Here is a tiny trained network, its code and every weight. The questions are about switching its units off for an input and a target symbol, where a switched-off unit gives its printed mean instead of its output.

import numpy as np


def w(rows, s, z=0):
    codes = np.array(rows[::2]) - 128.0
    scale = np.full(codes.shape[1], s)
    scale[-1] = z or s
    return codes * scale


def norm(h):
    return h / np.sqrt((h * h).mean(-1, keepdims=True) + 1e-5)


def f(y):
    return np.maximum(y, 0)


def softmax(a):
    e = np.exp(a - a.max(-1, keepdims=True))
    return e / e.sum(-1, keepdims=True)


def log_softmax(a):
    a = a - a.max(-1, keepdims=True)
    return a - np.log(np.exp(a).sum(-1, keepdims=True))


def net(x, mask):
    ids = ['ΛΠΦΨΩβγδεζη'.index(c) for c in x.split()]
    T = len(ids)
    res = E[ids] + P[:T]
    r = norm(res)
    for j in range(2):
        rows = slice(3 * j, 3 * j + 3)
        q, k, v = (r @ M[0][rows].T for M in (Q, K, V))
        z = softmax(np.where(np.tri(T) > 0, q @ k.T / 3**0.5, -1e9)) @ v
        o = O[0][rows]
        res = res + np.where(mask[j], z, o[:, -1]) @ o[:, :-1]
    y = f(norm(res) @ A[0][:, :-1].T + A[0][:, -1])
    res = res + np.where(mask[2:14], y, B[0][:, -1]) @ B[0][:, :-1]
    return log_softmax(norm(res)[-1] @ U[:, :-1].T + U[:, -1])


Q, K, V, O, A, B = {}, {}, {}, {}, {}, {}
E = w([
[207,144,130,152,84],'Λ',
[154,34,166,122,152],'Π',
[128,28,165,138,152],'Φ',
[86,133,101,101,9],'Ψ',
[136,55,78,144,52],'Ω',
[105,53,170,158,130],'β',
[96,182,121,86,132],'γ',
[124,118,135,95,169],'δ',
[183,197,154,162,108],'ε',
[100,131,169,118,128],'ζ',
[101,133,78,172,165],'η',
],0.011)
P = w([
[174,254,153,218,232],'0',
[148,208,158,182,214],'1',
[122,179,153,150,207],'2',
[115,144,150,115,181],'3',
[121,108,135,87,150],'4',
[118,89,113,56,104],'5',
[123,64,92,36,76],'6',
[123,27,78,35,45],'7',
],0.0043)
Q[0] = w([
[182,147,68,190,108],'head 0',
[132,147,109,160,188],'head 0',
[145,158,150,169,175],'head 0',
[100,123,159,113,119],'head 1',
[138,140,252,55,104],'head 1',
[109,161,163,153,189],'head 1',
],0.032)
K[0] = w([
[226,146,157,147,42],'head 0',
[176,161,138,169,150],'head 0',
[147,183,165,165,153],'head 0',
[84,126,156,84,130],'head 1',
[113,128,237,3,111],'head 1',
[126,165,180,155,173],'head 1',
],0.024)
V[0] = w([
[85,163,121,167,97],'head 0',
[189,150,209,53,107],'head 0',
[119,112,80,112,191],'head 0',
[151,150,119,103,168],'head 1',
[106,98,162,176,132],'head 1',
[126,109,5,171,175],'head 1',
],0.025)
O[0] = w([
[90,116,138,122,82,124],'head 0',
[146,105,91,228,174,197],'head 0',
[108,128,153,76,182,153],'head 0',
[102,113,118,122,160,159],'head 1',
[169,130,152,162,162,107],'head 1',
[177,141,6,121,141,2],'head 1',
],0.02,0.011)
A[0] = w([
[190,141,88,124,142,148],'neuron 0',
[74,189,52,86,120,145],'neuron 1',
[244,124,178,87,180,106],'neuron 2',
[140,140,97,101,127,7],'neuron 3',
[79,120,121,66,103,128],'neuron 4',
[119,107,98,229,52,245],'neuron 5',
[154,124,12,236,149,33],'neuron 6',
[123,68,149,138,117,115],'neuron 7',
[53,111,124,131,111,112],'neuron 8',
[129,159,128,106,38,127],'neuron 9',
[155,147,58,73,252,134],'neuron 10',
[98,23,126,68,168,156],'neuron 11',
],0.016,0.0018)
B[0] = w([
[190,101,138,156,150,167],'neuron 0',
[145,94,163,197,119,196],'neuron 1',
[157,160,98,135,35,183],'neuron 2',
[142,130,139,157,158,145],'neuron 3',
[82,124,98,120,76,206],'neuron 4',
[83,169,134,46,142,223],'neuron 5',
[129,253,76,140,156,201],'neuron 6',
[153,127,114,174,154,204],'neuron 7',
[186,92,80,158,128,239],'neuron 8',
[142,96,163,75,172,169],'neuron 9',
[102,87,139,76,229,210],'neuron 10',
[104,139,64,133,72,254],'neuron 11',
],0.029,0.008)
U = w([
[88,254,87,141,128,194],'Λ',
[105,114,224,197,161,225],'Π',
[101,92,37,167,61,192],'Φ',
[85,155,162,13,59,194],'Ψ',
[251,81,133,79,119,180],'Ω',
[134,144,128,111,121,1],'β',
[154,160,108,108,146,83],'γ',
[182,184,148,140,56,51],'δ',
[168,149,121,135,118,26],'ε',
[163,152,105,143,163,32],'ζ',
[65,66,100,60,235,37],'η',
],0.0082,0.0026)

Each question gives the input, a string of symbols that net reads in full, and the target symbol t.
The units are the heads (3 rows each of Q, K, V and O) and the neurons (one row each of A and B). Each row of codes is followed by its name. A weight is (code - 128) times the scale printed after its matrix; where a second scale follows, it is the last column's (O, A, B and U).
mask holds one flag per unit, heads first, then neurons. A switched-off unit (its flag False) gives its mean, the last column of its rows in O or B, instead of its output. The means were averaged over made-up inputs and are rounded, as every weight is.
A unit's drop is (log p(t) with every unit on - log p(t) with that unit switched off) / (log p(t) with every unit on - log p(t) with every unit switched off).
The circuit of an input: a set's keep is (log p(t) with only the set's units on - log p(t) with every unit switched off) / (log p(t) with every unit on - log p(t) with every unit switched off). Starting from the 12 units with the biggest drops (on a tie, the unit counted first), units are removed one at a time, each time the one whose removal leaves the highest keep (on an exact tie, the one counted first), for as long as the keep stays at least 0.8.
circuit, biggest first: the units of the circuit, biggest drop first
unit that matters most: the unit with the biggest drop
k most important neurons: the k neurons with the biggest drops, biggest first
heads that matter: for each layer, one digit per head in row order, 1 if its drop is at least 0.15 and else 0, layers parted by /
drop of u: that unit's drop, to one decimal
input Φ δ β β, target η: heads that matter : 10
input γ Π ζ ζ γ η δ, target Ψ: heads that matter : 10
input ζ γ ε Φ γ β ζ Ψ, target Ψ: heads that matter : 01
input γ γ Ω Φ, target Φ: unit that matters most : neuron 11
input Φ γ Ψ ζ η Π, target Ψ: heads that matter : 10
input γ Π γ γ Φ η η γ, target Ψ: heads that matter : 10
input γ Φ Φ, target Φ: heads that matter : 10
input γ Π Π β δ γ ζ ζ, target Π: heads that matter : 01
input Π Ω ζ γ ζ γ δ γ, target η: circuit, biggest first : [head 0; neuron 10]
input δ γ Φ ζ η ζ η Λ, target Λ: circuit, biggest first : [head 0; neuron 5]
input η Φ Ω ζ η, target η: heads that matter : 11
input γ Ω Λ γ Φ ζ Π, target Π: heads that matter : 01
input Π γ Ψ β, target Φ: heads that matter : 00
input ζ γ γ γ ζ ζ ζ β, target Π: unit that matters most : head 1
input Ω δ γ γ, target η: circuit, biggest first : [head 0; neuron 6]
input γ Ψ Π, target Φ: 2 most important neurons : [neuron 11; neuron 6]
input Ω ζ δ δ, target Π: 3 most important neurons : [neuron 5; neuron 6; neuron 2]
input γ Φ Π, target Φ: drop of head 1 : -0.1
input γ Λ γ Ω γ, target Φ: drop of head 1 : 0.4
input β δ Ω ζ Φ, target Π: drop of head 1 : 1.3
input γ ζ ζ Φ γ, target Π: drop of head 1 : 0.5
